151,83,159,116,122
145,176,171,88,162
125,95,118,149,117
83,109,70,201,86
168,97,108,99,136
->
151,176,118,201,136

95,144,114,71,125
109,80,96,122,89
137,162,175,138,87
->
95,80,175

148,145,74
139,130,89
130,100,126
134,120,60
180,149,106
->
148,130,126

122,177,101
84,72,198
->
122,72

106,84,62,158,105
118,115,85,148,108
117,125,123,166,109
152,149,150,105,145
->
106,115,123,105

184,128
122,123
->
184,123
---
56,111
141,137
138,135
114,121
164,154
123,132
->
123,132
56,111
141,137
138,135
114,121
164,154

126,127,66,128,130,116,128
125,129,126,127,130,194,129
129,124,106,132,126,137,130
126,130,157,128,130,108,128
128,130,94,133,126,145,126
128,127,99,126,127,103,127
123,128,116,127,130,140,127
->
123,128,116,127,130,140,127
126,127,66,128,130,116,128
125,129,126,127,130,194,129
129,124,106,132,126,137,130
126,130,157,128,130,108,128
128,130,94,133,126,145,126
128,127,99,126,127,103,127

130,162,155,86,105,118
70,96,159,139,119,134
123,78,184,131,129,130
136,191,175,130,97,112
138,160,166,87,107,129
136,82,188,123,142,125
->
136,82,188,123,142,125
130,162,155,86,105,118
70,96,159,139,119,134
123,78,184,131,129,130
136,191,175,130,97,112
138,160,166,87,107,129

93,172,79,81,73,141,105,181,141,84,93
172,95,72,140,162,178,137,162,133,130,161
179,116,137,129,153,101,118,154,146,155,183
152,139,136,95,77,76,118,113,145,85,91
127,87,85,73,77,167,94,96,107,176,174
80,182,137,152,94,147,170,172,152,157,91
->
80,182,137,152,94,147,170,172,152,157,91
93,172,79,81,73,141,105,181,141,84,93
172,95,72,140,162,178,137,162,133,130,161
179,116,137,129,153,101,118,154,146,155,183
152,139,136,95,77,76,118,113,145,85,91
127,87,85,73,77,167,94,96,107,176,174

114,105,128,129,125,62,124,158,127,131,134,123
124,143,130,131,96,120,121,152,130,117,127,123
137,106,126,127,89,170,141,113,124,111,133,134
115,123,126,120,151,102,127,105,126,150,130,132
130,142,121,127,133,138,129,105,138,118,131,132
137,133,131,117,163,136,144,108,129,133,126,127
129,119,130,122,100,121,127,130,127,129,133,129
124,126,121,135,110,151,133,140,130,124,129,126
->
124,126,121,135,110,151,133,140,130,124,129,126
114,105,128,129,125,62,124,158,127,131,134,123
124,143,130,131,96,120,121,152,130,117,127,123
137,106,126,127,89,170,141,113,124,111,133,134
115,123,126,120,151,102,127,105,126,150,130,132
130,142,121,127,133,138,129,105,138,118,131,132
137,133,131,117,163,136,144,108,129,133,126,127
129,119,130,122,100,121,127,130,127,129,133,129

110,109,126,107,111,117,82
90,90,130,100,124,121,107
94,92,106,117,108,129,104
115,102,131,109,140,106,101
124,99,122,107,95,108,98
122,110,125,101,125,120,101
114,94,119,128,162,146,70
120,102,119,114,115,116,106
128,99,112,103,120,115,101
98,90,123,115,136,115,104
119,101,121,107,130,123,105
->
119,101,121,107,130,123,105
110,109,126,107,111,117,82
90,90,130,100,124,121,107
94,92,106,117,108,129,104
115,102,131,109,140,106,101
124,99,122,107,95,108,98
122,110,125,101,125,120,101
114,94,119,128,162,146,70
120,102,119,114,115,116,106
128,99,112,103,120,115,101
98,90,123,115,136,115,104

128,73
89,152
61,80
->
61,80
128,73
89,152
---
126,178,62
125,134,182
119,125,112
->
178,62
134,182

194,185,97,179
137,83,168,125
80,73,193,171
124,170,67,194
69,70,192,106
->
185,97
83,168

130,142,196,129,121
120,133,131,120,199
90,162,102,114,83
151,103,130,131,64
->
142,196
133,131

131,151,146
122,195,131
133,193,97
->
151,146
195,131

150,88,170,139
183,128,141,116
91,138,117,155
->
88,170
128,141

127,127,154,171,139
95,166,119,119,139
90,86,73,133,115
84,134,160,124,127
->
127,154
166,119

148,170,171,151
67,83,87,160
->
170,171
83,87

152,184,144,196,168
163,99,120,124,101
->
184,144
99,120

125,131,55,129
129,128,168,127
130,128,128,131
->
131,55
128,168
